Below is a small trained network, with its code and all its weights. Each question gives an input and a target symbol and asks what happens when units are switched off, that is, made to give their printed mean instead of their output.

import numpy as np


def w(rows, s, z=0):
    codes = np.array(rows[::2]) - 128.0
    scale = np.full(codes.shape[1], s)
    scale[-1] = z or s
    return codes * scale


def norm(h):
    return h / np.sqrt((h * h).mean(-1, keepdims=True) + 1e-5)


def f(y):
    return y / 2 * (1 + np.tanh(0.7978845608 * (y + 0.044715 * y**3)))


def softmax(a):
    e = np.exp(a - a.max(-1, keepdims=True))
    return e / e.sum(-1, keepdims=True)


def log_softmax(a):
    a = a - a.max(-1, keepdims=True)
    return a - np.log(np.exp(a).sum(-1, keepdims=True))


def net(x, mask):
    ids = ['αβδεζηλμξστφψω'.index(c) for c in x.split()]
    T = len(ids)
    res = E[ids] + P[:T]
    u = 0
    for l in range(2):
        r = norm(res)
        for j in range(2):
            rows = slice(3 * j, 3 * j + 3)
            q, k, v = (r @ M[l][rows].T for M in (Q, K, V))
            z = softmax(np.where(np.tri(T) > 0, q @ k.T / 3**0.5, -1e9)) @ v
            o = O[l][rows]
            res = res + np.where(mask[u + j], z, o[:, -1]) @ o[:, :-1]
        u += 2
        y = f(norm(res) @ A[l][:, :-1].T + A[l][:, -1])
        res = res + np.where(mask[u : u + 4], y, B[l][:, -1]) @ B[l][:, :-1]
        u += 4
    return log_softmax(norm(res)[-1] @ U[:, :-1].T + U[:, -1])


Q, K, V, O, A, B = {}, {}, {}, {}, {}, {}
E = w([
[125,176,72],'α',
[177,172,52],'β',
[189,179,40],'δ',
[139,149,60],'ε',
[68,254,203],'ζ',
[134,176,87],'η',
[106,136,74],'λ',
[138,150,125],'μ',
[129,158,94],'ξ',
[126,164,68],'σ',
[182,115,199],'τ',
[183,148,156],'φ',
[196,143,217],'ψ',
[202,197,119],'ω',
],0.014)
P = w([
[49,67,139],'0',
[197,246,2],'1',
[154,220,4],'2',
[152,198,32],'3',
[169,192,74],'4',
[32,70,116],'5',
[19,122,36],'6',
[122,117,83],'7',
[85,190,24],'8',
[19,82,120],'9',
],0.0065)
Q[0] = w([
[130,105,167],'L0H0',
[122,33,156],'L0H0',
[74,123,142],'L0H0',
[96,218,98],'L0H1',
[138,252,90],'L0H1',
[123,186,143],'L0H1',
],0.013)
K[0] = w([
[143,130,105],'L0H0',
[92,235,167],'L0H0',
[105,158,178],'L0H0',
[71,179,145],'L0H1',
[105,251,167],'L0H1',
[126,198,179],'L0H1',
],0.011)
V[0] = w([
[178,66,99],'L0H0',
[111,56,129],'L0H0',
[180,190,81],'L0H0',
[117,39,100],'L0H1',
[4,165,145],'L0H1',
[34,180,207],'L0H1',
],0.015)
O[0] = w([
[85,10,37,124],'L0H0',
[145,1,178,58],'L0H0',
[94,159,110,254],'L0H0',
[149,18,116,14],'L0H1',
[243,214,130,111],'L0H1',
[150,253,154,94],'L0H1',
],0.0098,0.0088)
A[0] = w([
[143,69,2,228],'L0N0',
[130,210,38,26],'L0N1',
[44,200,61,251],'L0N2',
[201,168,102,156],'L0N3',
],0.0092,0.0023)
B[0] = w([
[125,186,184,164],'L0N0',
[78,15,186,191],'L0N1',
[178,113,251,247],'L0N2',
[112,169,187,143],'L0N3',
],0.011,0.014)
Q[1] = w([
[113,100,133],'L1H0',
[66,176,210],'L1H0',
[94,97,172],'L1H0',
[90,73,87],'L1H1',
[209,115,4],'L1H1',
[173,105,140],'L1H1',
],0.019)
K[1] = w([
[142,182,79],'L1H0',
[195,91,8],'L1H0',
[178,156,19],'L1H0',
[148,26,161],'L1H1',
[62,93,248],'L1H1',
[85,115,75],'L1H1',
],0.015)
V[1] = w([
[51,170,155],'L1H0',
[160,97,120],'L1H0',
[97,55,82],'L1H0',
[16,113,88],'L1H1',
[174,53,141],'L1H1',
[90,83,252],'L1H1',
],0.02)
O[1] = w([
[92,144,78,163],'L1H0',
[193,85,173,116],'L1H0',
[78,121,189,43],'L1H0',
[55,127,155,32],'L1H1',
[182,7,163,84],'L1H1',
[132,62,35,255],'L1H1',
],0.019,0.0076)
A[1] = w([
[141,90,104,128],'L1N0',
[126,120,252,173],'L1N1',
[154,216,195,248],'L1N2',
[147,76,109,119],'L1N3',
],0.017,0.015)
B[1] = w([
[143,137,104,138],'L1N0',
[126,171,115,188],'L1N1',
[117,250,153,254],'L1N2',
[115,116,153,138],'L1N3',
],0.022,0.015)
U = w([
[182,104,42,117],'α',
[160,47,144,252],'β',
[244,113,176,70],'δ',
[55,72,105,234],'ε',
[169,160,117,117],'ζ',
[129,120,247,148],'η',
[132,161,81,72],'λ',
[129,117,39,166],'μ',
[50,140,156,159],'ξ',
[18,175,13,14],'σ',
[155,163,119,125],'τ',
[120,180,97,103],'φ',
[43,153,150,169],'ψ',
[107,196,125,87],'ω',
],0.016,0.0043)

Each question gives the input, a string of symbols that net reads in full, and the target symbol t.
The units are the heads (3 rows each of Q, K, V and O) and the neurons (one row each of A and B). Each row of codes is followed by its name. A weight is (code - 128) times the scale printed after its matrix; where a second scale follows, it is the last column's (O, A, B and U).
mask holds one flag per unit, layer by layer, with each layer's heads first. A switched-off unit (its flag False) gives its mean, the last column of its rows in O or B, instead of its output. The means were averaged over made-up inputs and are rounded, as every weight is.
A unit's drop is (log p(t) with every unit on - log p(t) with that unit switched off) / (log p(t) with every unit on - log p(t) with every unit switched off).
The circuit of an input: a set's keep is (log p(t) with only the set's units on - log p(t) with every unit switched off) / (log p(t) with every unit on - log p(t) with every unit switched off). Starting from all 12 units, units are removed one at a time, each time the one whose removal leaves the highest keep (on an exact tie, the one counted first), for as long as the keep stays at least 0.8.
circuit, biggest first: the units of the circuit, biggest drop first
most important unit: the unit with the biggest drop
k most important neurons: the k neurons with the biggest drops, biggest first
top k neurons in layer l: the k neurons of layer l with the biggest drops, biggest first
heads that matter: for each layer, one digit per head in row order, 1 if its drop is at least 0.15 and else 0, layers parted by /
input σ ω η, target α: circuit, biggest first -> L0H1, L1H1, L1N2
input σ ε ε φ, target α: circuit, biggest first -> L0H1, L1N2
input λ β σ φ φ η β β, target δ: 2 most important neurons -> L0N2, L0N1
input ε ξ μ ε ψ, target η: 3 most important neurons -> L0N2, L0N1, L0N0
input σ ω τ σ τ, target α: circuit, biggest first -> L0H1, L1N2
input ω φ β, target σ: heads that matter -> 11 / 00
input φ λ μ ω, target ε: heads that matter -> 11 / 01
input ε φ ω β λ η ω, target η: heads that matter -> 11 / 01
input τ δ ε, target β: heads that matter -> 10 / 01
input δ ε β ψ, target ψ: most important unit -> L0H1
input λ ω β σ, target δ: circuit, biggest first -> L0H0, L0H1, L0N2, L1H1
input ω σ μ, target σ: heads that matter -> 11 / 00
input λ λ φ λ η ξ, target δ: heads that matter -> 11 / 01
input ω η τ ξ, target σ: heads that matter -> 11 / 10
input δ ε λ δ λ σ λ ε, target ψ: most important unit -> L0H1
input λ ξ λ ω λ δ, target δ: circuit, biggest first -> L0H1, L0H0, L0N2, L1H1
input ε β ω μ φ σ, target η: circuit, biggest first -> L0H1, L0N2, L1H1, L0N1
input φ ω η ψ σ α ψ α β, target ε: heads that matter -> 11 / 11
input σ σ β δ ξ, target α: 2 most important neurons -> L0N3, L1N2
input δ φ ξ ε τ ω ω, target ψ: top 3 neurons in layer 0 -> L0N2, L0N0, L0N1
input ω β ξ φ ψ φ β φ β λ, target σ: most important unit -> L0H0
input δ ω ω τ α ω λ τ ω ε, target ψ: 3 most important neurons -> L0N2, L0N1, L0N0
input σ η η ε φ η λ φ ε, target α: circuit, biggest first -> L0H1, L1H1, L0N1
